Here is a tiny trained network, its code and every weight. The questions are about switching its units off for an input and a target symbol, where a switched-off unit gives its printed mean instead of its output.

import numpy as np


def w(rows, s, z=0):
    codes = np.array(rows[::2]) - 128.0
    scale = np.full(codes.shape[1], s)
    scale[-1] = z or s
    return codes * scale


def norm(h):
    return h / np.sqrt((h * h).mean(-1, keepdims=True) + 1e-5)


def f(y):
    return np.maximum(y, 0)


def softmax(a):
    e = np.exp(a - a.max(-1, keepdims=True))
    return e / e.sum(-1, keepdims=True)


def log_softmax(a):
    a = a - a.max(-1, keepdims=True)
    return a - np.log(np.exp(a).sum(-1, keepdims=True))


def net(x, mask):
    ids = ['αβγδεζημξπστψω'.index(c) for c in x.split()]
    T = len(ids)
    res = E[ids] + P[:T]
    u = 0
    for l in range(3):
        q, k, v = (norm(res) @ M[l].T for M in (Q, K, V))
        z = softmax(np.where(np.tri(T) > 0, q @ k.T / 2**0.5, -1e9)) @ v
        res = res + np.where(mask[u], z, O[l][:, -1]) @ O[l][:, :-1]
        u += 1
        y = f(norm(res) @ A[l][:, :-1].T + A[l][:, -1])
        res = res + np.where(mask[u : u + 8], y, B[l][:, -1]) @ B[l][:, :-1]
        u += 8
    return log_softmax(norm(res)[-1] @ U[:, :-1].T + U[:, -1])


Q, K, V, O, A, B = {}, {}, {}, {}, {}, {}
E = w([
[114,78,34,153,96,87,138,178,121,223],'α',
[111,151,129,111,214,200,147,160,134,176],'β',
[91,146,123,49,87,128,41,172,109,132],'γ',
[145,103,112,140,152,163,54,201,142,153],'δ',
[143,75,160,155,114,145,89,172,84,122],'ε',
[135,75,168,175,221,162,173,156,129,184],'ζ',
[142,68,151,204,151,121,112,160,164,103],'η',
[159,112,121,120,53,102,54,192,165,97],'μ',
[44,87,117,71,126,158,129,150,105,221],'ξ',
[145,180,163,128,188,146,82,173,200,96],'π',
[133,22,115,175,127,137,117,184,116,172],'σ',
[123,133,134,121,159,111,105,177,209,134],'τ',
[4,118,156,123,162,65,109,125,146,139],'ψ',
[93,144,185,91,143,153,73,151,127,88],'ω',
],0.0036)
P = w([
[68,73,141,119,138,154,120,232,168,125],'0',
[53,40,139,90,111,209,144,228,189,106],'1',
[188,74,47,148,130,191,246,129,150,23],'2',
[80,96,149,127,157,123,66,186,147,169],'3',
[58,56,153,112,110,183,128,231,202,122],'4',
[164,200,72,103,119,159,191,159,94,45],'5',
[99,126,159,139,184,83,17,134,115,192],'6',
[56,43,153,131,116,186,127,222,191,107],'7',
[118,236,68,69,113,153,182,125,53,61],'8',
[135,173,162,143,184,50,1,114,83,227],'9',
],0.0043)
Q[0] = w([
[130,25,61,125,122,176,143,159,134,237],'0.h1',
[112,119,133,131,93,105,3,219,181,223],'0.h1',
],0.017)
K[0] = w([
[116,141,157,136,117,89,86,201,130,249],'0.h1',
[174,188,148,183,179,22,65,96,82,148],'0.h1',
],0.018)
V[0] = w([
[196,56,230,119,136,241,66,120,20,36],'0.h1',
[157,221,230,115,182,140,80,110,253,20],'0.h1',
],0.0065)
O[0] = w([
[102,227,189,244,15,193,127,188,94,140,156],'0.h1',
[127,229,68,124,126,24,205,252,250,160,2],'0.h1',
],0.0033,0.0011)
A[0] = w([
[218,167,104,128,125,143,238,90,110,113,87],'0.n1',
[112,251,85,118,128,90,200,13,85,86,39],'0.n2',
[181,147,57,172,69,116,235,65,102,210,10],'0.n3',
[218,250,46,159,129,144,175,107,27,43,225],'0.n4',
[242,177,164,158,108,106,137,34,125,24,78],'0.n5',
[155,144,110,145,127,81,173,44,127,107,8],'0.n6',
[114,111,119,109,90,109,204,13,138,146,76],'0.n7',
[216,210,56,135,102,158,216,119,96,95,35],'0.n8',
],0.011,0.0018)
B[0] = w([
[153,79,164,141,188,178,109,118,67,64,172],'0.n1',
[76,152,97,74,35,178,161,169,182,88,173],'0.n2',
[158,12,105,178,159,220,48,89,226,114,147],'0.n3',
[59,77,38,42,188,177,204,131,110,2,254],'0.n4',
[127,12,59,183,215,204,122,90,104,44,157],'0.n5',
[129,148,191,105,61,128,117,160,114,172,132],'0.n6',
[144,124,109,112,110,83,190,216,64,154,141],'0.n7',
[117,17,22,126,190,174,126,16,39,71,210],'0.n8',
],0.0069)
Q[1] = w([
[128,124,136,100,115,90,112,217,200,170],'1.h1',
[73,18,214,129,152,161,2,187,133,215],'1.h1',
],0.02)
K[1] = w([
[168,214,173,110,165,54,124,161,191,208],'1.h1',
[164,146,168,166,156,82,5,72,35,187],'1.h1',
],0.019)
V[1] = w([
[56,229,142,24,220,247,163,126,57,203],'1.h1',
[152,84,166,253,255,161,237,109,171,194],'1.h1',
],0.0089)
O[1] = w([
[83,196,109,57,139,234,185,112,142,252,253],'1.h1',
[230,101,244,185,231,165,198,134,92,138,92],'1.h1',
],0.004,0.005)
A[1] = w([
[184,103,71,104,136,111,146,8,116,57,55],'1.n1',
[163,154,150,132,88,121,153,72,146,116,79],'1.n2',
[157,184,110,61,101,114,216,125,37,77,94],'1.n3',
[104,136,91,133,85,166,161,67,142,118,78],'1.n4',
[163,146,142,143,129,87,170,117,75,58,20],'1.n5',
[118,177,130,189,88,129,156,95,77,117,3],'1.n6',
[182,149,163,171,113,70,160,88,122,81,6],'1.n7',
[165,135,108,132,55,73,140,85,134,73,5],'1.n8',
],0.013,0.0028)
B[1] = w([
[121,80,12,133,196,163,140,53,93,59,253],'1.n1',
[145,151,131,99,119,131,109,121,143,114,128],'1.n2',
[25,178,74,76,137,157,153,175,135,126,199],'1.n3',
[132,142,148,59,79,114,129,152,69,116,212],'1.n4',
[84,86,158,135,122,145,119,192,131,116,152],'1.n5',
[89,139,130,106,97,151,95,81,222,127,132],'1.n6',
[90,72,140,144,150,165,129,226,137,215,138],'1.n7',
[88,81,73,178,153,50,60,119,167,82,135],'1.n8',
],0.011,0.0071)
Q[2] = w([
[129,100,122,109,161,177,144,61,113,126],'2.h1',
[62,44,102,37,111,140,7,161,154,158],'2.h1',
],0.02)
K[2] = w([
[98,89,81,118,178,177,126,45,101,122],'2.h1',
[152,239,165,149,165,1,4,47,46,246],'2.h1',
],0.015)
V[2] = w([
[180,162,103,119,123,153,96,150,114,143],'2.h1',
[245,122,52,148,110,193,74,177,137,165],'2.h1',
],0.011)
O[2] = w([
[110,168,163,122,130,92,117,140,65,76,60],'2.h1',
[76,164,156,129,196,114,83,130,17,3,4],'2.h1',
],0.0038,0.0025)
A[2] = w([
[75,145,127,125,152,111,123,143,58,110,153],'2.n1',
[175,141,181,68,106,159,182,111,73,155,42],'2.n2',
[180,189,198,153,149,161,217,107,95,167,62],'2.n3',
[189,146,110,86,158,45,206,166,138,94,3],'2.n4',
[132,247,113,201,84,81,200,168,138,146,45],'2.n5',
[152,142,115,109,148,86,42,101,137,195,241],'2.n6',
[177,105,242,183,111,128,170,45,75,135,57],'2.n7',
[106,218,151,248,41,157,137,116,146,146,60],'2.n8',
],0.014,0.0031)
B[2] = w([
[190,172,151,146,131,140,149,98,168,112,255],'2.n1',
[77,149,164,202,183,82,88,91,94,149,192],'2.n2',
[101,169,43,111,132,80,226,172,124,71,170],'2.n3',
[124,137,197,16,163,53,115,100,137,108,150],'2.n4',
[163,182,26,201,154,212,39,159,101,183,186],'2.n5',
[178,191,126,158,146,90,153,43,107,177,235],'2.n6',
[232,74,154,84,48,138,11,103,85,176,152],'2.n7',
[110,91,187,167,53,67,237,59,106,108,181],'2.n8',
],0.012,0.0067)
U = w([
[135,53,71,110,177,176,141,67,104,61,177],'α',
[54,173,79,117,183,129,240,173,117,100,156],'β',
[79,201,99,38,25,139,116,108,127,137,145],'γ',
[197,208,205,162,148,173,145,128,198,52,127],'δ',
[106,85,209,152,38,90,210,88,124,89,131],'ε',
[214,109,114,110,96,59,166,202,10,136,47],'ζ',
[133,69,192,182,161,129,131,223,141,142,254],'η',
[107,105,86,190,117,22,57,125,191,78,70],'μ',
[34,130,213,166,169,140,74,74,60,178,96],'ξ',
[165,179,88,108,202,161,17,200,154,167,47],'π',
[213,69,186,96,59,181,43,107,92,137,123],'σ',
[138,118,214,17,182,45,128,130,162,106,131],'τ',
[185,91,110,120,137,138,183,102,233,228,142],'ψ',
[139,155,85,255,48,188,131,151,93,165,62],'ω',
],0.0069,0.0027)

Each question gives the input, a string of symbols that net reads in full, and the target symbol t.
The units are the heads (2 rows each of Q, K, V and O) and the neurons (one row each of A and B). Each row of codes is followed by its name. A weight is (code - 128) times the scale printed after its matrix; where a second scale follows, it is the last column's (O, A, B and U).
mask holds one flag per unit, layer by layer, with each layer's heads first. A switched-off unit (its flag False) gives its mean, the last column of its rows in O or B, instead of its output. The means were averaged over made-up inputs and are rounded, as every weight is.
A unit's drop is (log p(t) with every unit on - log p(t) with that unit switched off) / (log p(t) with every unit on - log p(t) with every unit switched off).
The circuit of an input: a set's keep is (log p(t) with only the set's units on - log p(t) with every unit switched off) / (log p(t) with every unit on - log p(t) with every unit switched off). Starting from the 12 units with the biggest drops (on a tie, the unit counted first), units are removed one at a time, each time the one whose removal leaves the highest keep (on an exact tie, the one counted first), for as long as the keep stays at least 0.8.
circuit, biggest first: the units of the circuit, biggest drop first
k most important neurons: the k neurons with the biggest drops, biggest first
top k neurons in layer l: the k neurons of layer l with the biggest drops, biggest first
input α ξ γ η ε, target η: top 3 neurons in layer 0 -> 0.n4, 0.n8, 0.n2
input ω ψ ξ β ψ σ ψ ξ, target ψ: circuit, biggest first -> 0.n8, 0.n4, 1.n1, 2.h1
input ψ σ η β ξ γ ψ, target ψ: circuit, biggest first -> 0.n8, 0.n4, 2.h1, 1.n1
input β ξ ξ, target β: circuit, biggest first -> 0.n7, 1.n3
input η π δ ε ε β ψ π, target ψ: circuit, biggest first -> 0.n8, 2.h1, 0.n4, 1.n1
input δ ψ ε η γ, target η: 2 most important neurons -> 0.n4, 0.n2
input δ ψ τ ζ π γ ψ ω, target ψ: circuit, biggest first -> 0.n8, 0.n4, 1.n1, 2.h1
input ε ξ τ ω ψ τ δ β, target δ: 2 most important neurons -> 0.n4, 0.n2
input ψ ξ ψ ζ μ σ ψ δ τ β, target β: circuit, biggest first -> 1.h1, 2.n3, 0.n8, 0.n4
input ξ ψ ψ μ π, target μ: 2 most important neurons -> 0.n4, 0.n8
input τ δ ψ τ γ ξ α β ε μ, target μ: circuit, biggest first -> 0.n4, 1.h1, 1.n8
input η ξ π ψ ω γ γ, target γ: circuit, biggest first -> 1.h1, 0.n4, 0.n8
input ψ ω ξ α ξ τ ξ α, target ξ: top 2 neurons in layer 0 -> 0.n8, 0.n4
input τ π σ η γ ξ ξ γ, target ξ: 4 most important neurons -> 0.n8, 2.n2, 0.n4, 1.n1
input γ ψ ψ π σ, target π: 3 most important neurons -> 2.n5, 1.n1, 0.n8
input γ ψ σ ψ σ, target ψ: 3 most important neurons -> 0.n8, 0.n4, 1.n1
input ψ γ ξ ε τ ψ π, target π: 2 most important neurons -> 2.n5, 1.n1
input ψ ψ ζ ξ ω μ ψ η, target ψ: most important neuron -> 0.n8
input ψ τ ζ ψ ψ ξ ω ξ, target ω: 2 most important neurons -> 2.n5, 0.n4
input τ ψ γ β α, target β: 2 most important neurons -> 2.n3, 0.n4
input ε ψ ψ β ψ, target β: 2 most important neurons -> 0.n8, 2.n3
input ψ ω ω ω τ, target ω: most important neuron -> 2.n5
input ψ μ ζ π ξ π ζ δ, target ζ: most important neuron -> 0.n4
input ψ α α γ ψ ω ω ψ, target ω: 3 most important neurons -> 2.n5, 0.n4, 1.n1
input μ μ σ η δ τ ε ψ, target ε: 2 most important neurons -> 0.n4, 1.n1
input γ ψ δ ψ ψ γ π ε, target π: top 2 neurons in layer 2 -> 2.n5, 2.n4
input γ ε ξ ψ η τ γ β δ ε, target ε: top neuron in layer 2 -> 2.n8
input ζ δ ξ ε γ ξ ω η η ω, target ω: top 2 neurons in layer 0 -> 0.n4, 0.n8
input ω ε γ γ ψ γ ζ ψ, target ζ: top 2 neurons in layer 0 -> 0.n4, 0.n2
